Below are the code and all the weights of a small trained network. Each question names an input and a target symbol and asks about switching units off, where a switched-off unit gives its printed mean instead of its output.

import numpy as np


def w(rows, s, z=0):
    codes = np.array(rows[::2]) - 128.0
    scale = np.full(codes.shape[1], s)
    scale[-1] = z or s
    return codes * scale


def f(y):
    return np.maximum(y, 0)


def softmax(a):
    e = np.exp(a - a.max(-1, keepdims=True))
    return e / e.sum(-1, keepdims=True)


def log_softmax(a):
    a = a - a.max(-1, keepdims=True)
    return a - np.log(np.exp(a).sum(-1, keepdims=True))


def net(x, mask):
    ids = ['αβδεζθλμξστφ'.index(c) for c in x.split()]
    T = len(ids)
    res = E[ids] + P[:T]
    u = 0
    for l in range(3):
        q, k, v = (res @ M[l].T for M in (Q, K, V))
        z = softmax(np.where(np.tri(T) > 0, q @ k.T / 4**0.5, -1e9)) @ v
        res = res + np.where(mask[u], z, O[l][:, -1]) @ O[l][:, :-1]
        u += 1
        y = f(res @ A[l][:, :-1].T + A[l][:, -1])
        res = res + np.where(mask[u : u + 8], y, B[l][:, -1]) @ B[l][:, :-1]
        u += 8
    return log_softmax(res[-1] @ U[:, :-1].T + U[:, -1])


Q, K, V, O, A, B = {}, {}, {}, {}, {}, {}
E = w([
[106,125,145],'α',
[202,113,187],'β',
[99,111,144],'δ',
[125,183,151],'ε',
[200,134,187],'ζ',
[103,122,145],'θ',
[187,139,180],'λ',
[104,124,144],'μ',
[112,160,147],'ξ',
[136,126,171],'σ',
[129,69,28],'τ',
[3,191,158],'φ',
],0.021)
P = w([
[100,62,208],'0',
[168,44,64],'1',
[110,30,240],'2',
[175,86,61],'3',
[120,22,253],'4',
[169,119,55],'5',
[162,140,254],'6',
[164,141,54],'7',
[157,162,244],'8',
[183,183,68],'9',
],0.0087)
Q[0] = w([
[135,188,122],'0.h1',
[4,69,127],'0.h1',
[135,162,73],'0.h1',
[190,140,188],'0.h1',
],0.016)
K[0] = w([
[168,73,162],'0.h1',
[73,79,145],'0.h1',
[134,244,42],'0.h1',
[69,141,133],'0.h1',
],0.011)
V[0] = w([
[249,254,89],'0.h1',
[151,154,177],'0.h1',
[162,68,228],'0.h1',
[59,127,198],'0.h1',
],0.0095)
O[0] = w([
[129,21,141,28],'0.h1',
[90,74,71,161],'0.h1',
[130,230,125,255],'0.h1',
[215,254,146,193],'0.h1',
],0.0082,0.0087)
A[0] = w([
[16,143,169,90],'0.n1',
[28,138,150,4],'0.n2',
[225,132,217,214],'0.n3',
[172,229,77,114],'0.n4',
[2,165,110,203],'0.n5',
[214,130,131,97],'0.n6',
[91,107,16,105],'0.n7',
[200,133,61,136],'0.n8',
],0.0097,0.0039)
B[0] = w([
[220,136,107,147],'0.n1',
[145,114,98,135],'0.n2',
[119,191,126,233],'0.n3',
[86,60,135,254],'0.n4',
[253,143,89,170],'0.n5',
[60,135,56,164],'0.n6',
[143,44,221,139],'0.n7',
[78,18,113,152],'0.n8',
],0.0074,0.015)
Q[1] = w([
[198,131,149],'1.h1',
[29,11,1],'1.h1',
[153,234,26],'1.h1',
[81,63,108],'1.h1',
],0.0091)
K[1] = w([
[192,55,125],'1.h1',
[129,85,60],'1.h1',
[71,253,31],'1.h1',
[72,131,179],'1.h1',
],0.0072)
V[1] = w([
[149,159,245],'1.h1',
[225,22,23],'1.h1',
[163,108,101],'1.h1',
[205,197,139],'1.h1',
],0.011)
O[1] = w([
[55,177,193,200],'1.h1',
[203,183,32,6],'1.h1',
[89,183,92,109],'1.h1',
[158,184,1,242],'1.h1',
],0.007,0.018)
A[1] = w([
[94,112,57,191],'1.n1',
[143,223,112,238],'1.n2',
[117,97,120,102],'1.n3',
[238,157,102,3],'1.n4',
[163,156,184,136],'1.n5',
[166,173,244,25],'1.n6',
[217,164,162,250],'1.n7',
[178,124,113,239],'1.n8',
],0.011,0.004)
B[1] = w([
[194,135,87,157],'1.n1',
[62,121,180,254],'1.n2',
[97,97,92,132],'1.n3',
[157,80,157,161],'1.n4',
[98,203,86,168],'1.n5',
[80,171,55,207],'1.n6',
[69,127,113,160],'1.n7',
[2,165,158,150],'1.n8',
],0.0089,0.017)
Q[2] = w([
[85,211,152],'2.h1',
[202,163,127],'2.h1',
[10,165,142],'2.h1',
[217,97,83],'2.h1',
],0.012)
K[2] = w([
[39,106,44],'2.h1',
[177,171,175],'2.h1',
[248,140,68],'2.h1',
[93,169,254],'2.h1',
],0.0087)
V[2] = w([
[135,199,168],'2.h1',
[160,74,48],'2.h1',
[208,254,75],'2.h1',
[239,185,143],'2.h1',
],0.0069)
O[2] = w([
[135,252,234,133],'2.h1',
[60,138,121,95],'2.h1',
[94,43,67,96],'2.h1',
[130,119,158,2],'2.h1',
],0.0045,0.0085)
A[2] = w([
[167,88,55,170],'2.n1',
[88,150,72,109],'2.n2',
[84,140,134,224],'2.n3',
[204,139,15,127],'2.n4',
[2,57,155,46],'2.n5',
[148,152,243,179],'2.n6',
[61,170,86,116],'2.n7',
[139,55,72,4],'2.n8',
],0.012,0.005)
B[2] = w([
[199,179,254,136],'2.n1',
[245,171,91,192],'2.n2',
[126,58,95,212],'2.n3',
[113,171,239,135],'2.n4',
[184,108,213,204],'2.n5',
[76,71,60,160],'2.n6',
[242,45,159,251],'2.n7',
[78,206,16,135],'2.n8',
],0.0053,0.031)
U = w([
[147,250,173,164],'α',
[161,165,185,14],'β',
[145,146,169,2],'δ',
[128,128,133,45],'ε',
[110,129,117,136],'ζ',
[121,125,126,91],'θ',
[110,124,115,149],'λ',
[103,122,109,190],'μ',
[108,120,114,158],'ξ',
[52,45,173,181],'σ',
[169,17,120,67],'τ',
[194,177,59,110],'φ',
],0.012,0.0058)

Each question gives the input, a string of symbols that net reads in full, and the target symbol t.
The units are the heads (4 rows each of Q, K, V and O) and the neurons (one row each of A and B). Each row of codes is followed by its name. A weight is (code - 128) times the scale printed after its matrix; where a second scale follows, it is the last column's (O, A, B and U).
mask holds one flag per unit, layer by layer, with each layer's heads first. A switched-off unit (its flag False) gives its mean, the last column of its rows in O or B, instead of its output. The means were averaged over made-up inputs and are rounded, as every weight is.
A unit's drop is (log p(t) with every unit on - log p(t) with that unit switched off) / (log p(t) with every unit on - log p(t) with every unit switched off).
The circuit of an input: a set's keep is (log p(t) with only the set's units on - log p(t) with every unit switched off) / (log p(t) with every unit on - log p(t) with every unit switched off). Starting from the 12 units with the biggest drops (on a tie, the unit counted first), units are removed one at a time, each time the one whose removal leaves the highest keep (on an exact tie, the one counted first), for as long as the keep stays at least 0.8.
circuit, biggest first: the units of the circuit, biggest drop first
unit that matters most: the unit with the biggest drop
k most important neurons: the k neurons with the biggest drops, biggest first
k most important neurons of layer l: the k neurons of layer l with the biggest drops, biggest first
input α λ ξ ζ σ σ σ α, target σ: circuit, biggest first -> 1.h1, 0.h1
input ε δ α τ δ σ ε λ σ ξ, target σ: circuit, biggest first -> 1.h1, 0.n4, 0.n8
input φ μ ε σ σ λ, target σ: circuit, biggest first -> 0.h1, 1.h1
input μ μ β μ λ ξ ξ α φ φ, target φ: circuit, biggest first -> 0.n5, 1.h1
input θ α ε λ δ, target α: circuit, biggest first -> 0.h1
input α σ φ δ, target φ: circuit, biggest first -> 0.n5, 1.h1, 0.n1
input θ σ ζ ε ζ δ σ τ, target τ: 3 most important neurons -> 0.n7, 1.n8, 0.n5
input τ τ φ δ, target φ: 2 most important neurons of layer 2 -> 2.n2, 2.n5
input σ σ σ δ, target σ: 3 most important neurons of layer 0 -> 0.n6, 0.n5, 0.n3
input β σ τ, target α: 2 most important neurons of layer 0 -> 0.n4, 0.n3
input σ θ φ ε φ σ, target φ: circuit, biggest first -> 0.n5, 0.n1, 1.h1
input ζ τ ε σ τ φ σ θ, target φ: 2 most important neurons -> 1.n2, 0.n5
input σ φ ζ θ, target φ: 3 most important neurons -> 0.n5, 1.n2, 1.n8
input ζ θ β, target α: 3 most important neurons of layer 0 -> 0.n4, 0.n8, 0.n3
input μ μ λ δ ζ, target α: circuit, biggest first -> 0.n3
input λ λ τ λ μ, target α: 2 most important neurons of layer 1 -> 1.n6, 1.n5
input σ σ τ, target α: 4 most important neurons of layer 2 -> 2.n7, 2.n3, 2.n4, 2.n1
input τ σ θ δ ζ σ θ β, target σ: 2 most important neurons of layer 2 -> 2.n7, 2.n2
input σ θ ζ λ α, target α: 2 most important neurons -> 1.n6, 1.n5
input ξ ξ φ, target α: 3 most important neurons of layer 0 -> 0.n5, 0.n6, 0.n8
input θ σ σ σ μ σ σ μ, target σ: unit that matters most -> 1.h1
input ζ δ φ σ α θ μ ζ β σ, target σ: 3 most important neurons -> 1.n6, 2.n2, 0.n3
input σ σ ζ ε θ, target α: 2 most important neurons -> 1.n6, 1.n5
input φ τ α, target α: 4 most important neurons of layer 0 -> 0.n7, 0.n5, 0.n1, 0.n8
input θ λ σ ζ, target σ: 2 most important neurons -> 2.n2, 1.n6
input μ ε ε α λ σ σ ζ σ ζ, target σ: 3 most important neurons -> 2.n2, 1.n6, 2.n7
input λ α σ, target α: 2 most important neurons of layer 1 -> 1.n6, 1.n5
input φ φ τ σ, target φ: circuit, biggest first -> 0.n5, 1.h1, 0.n1
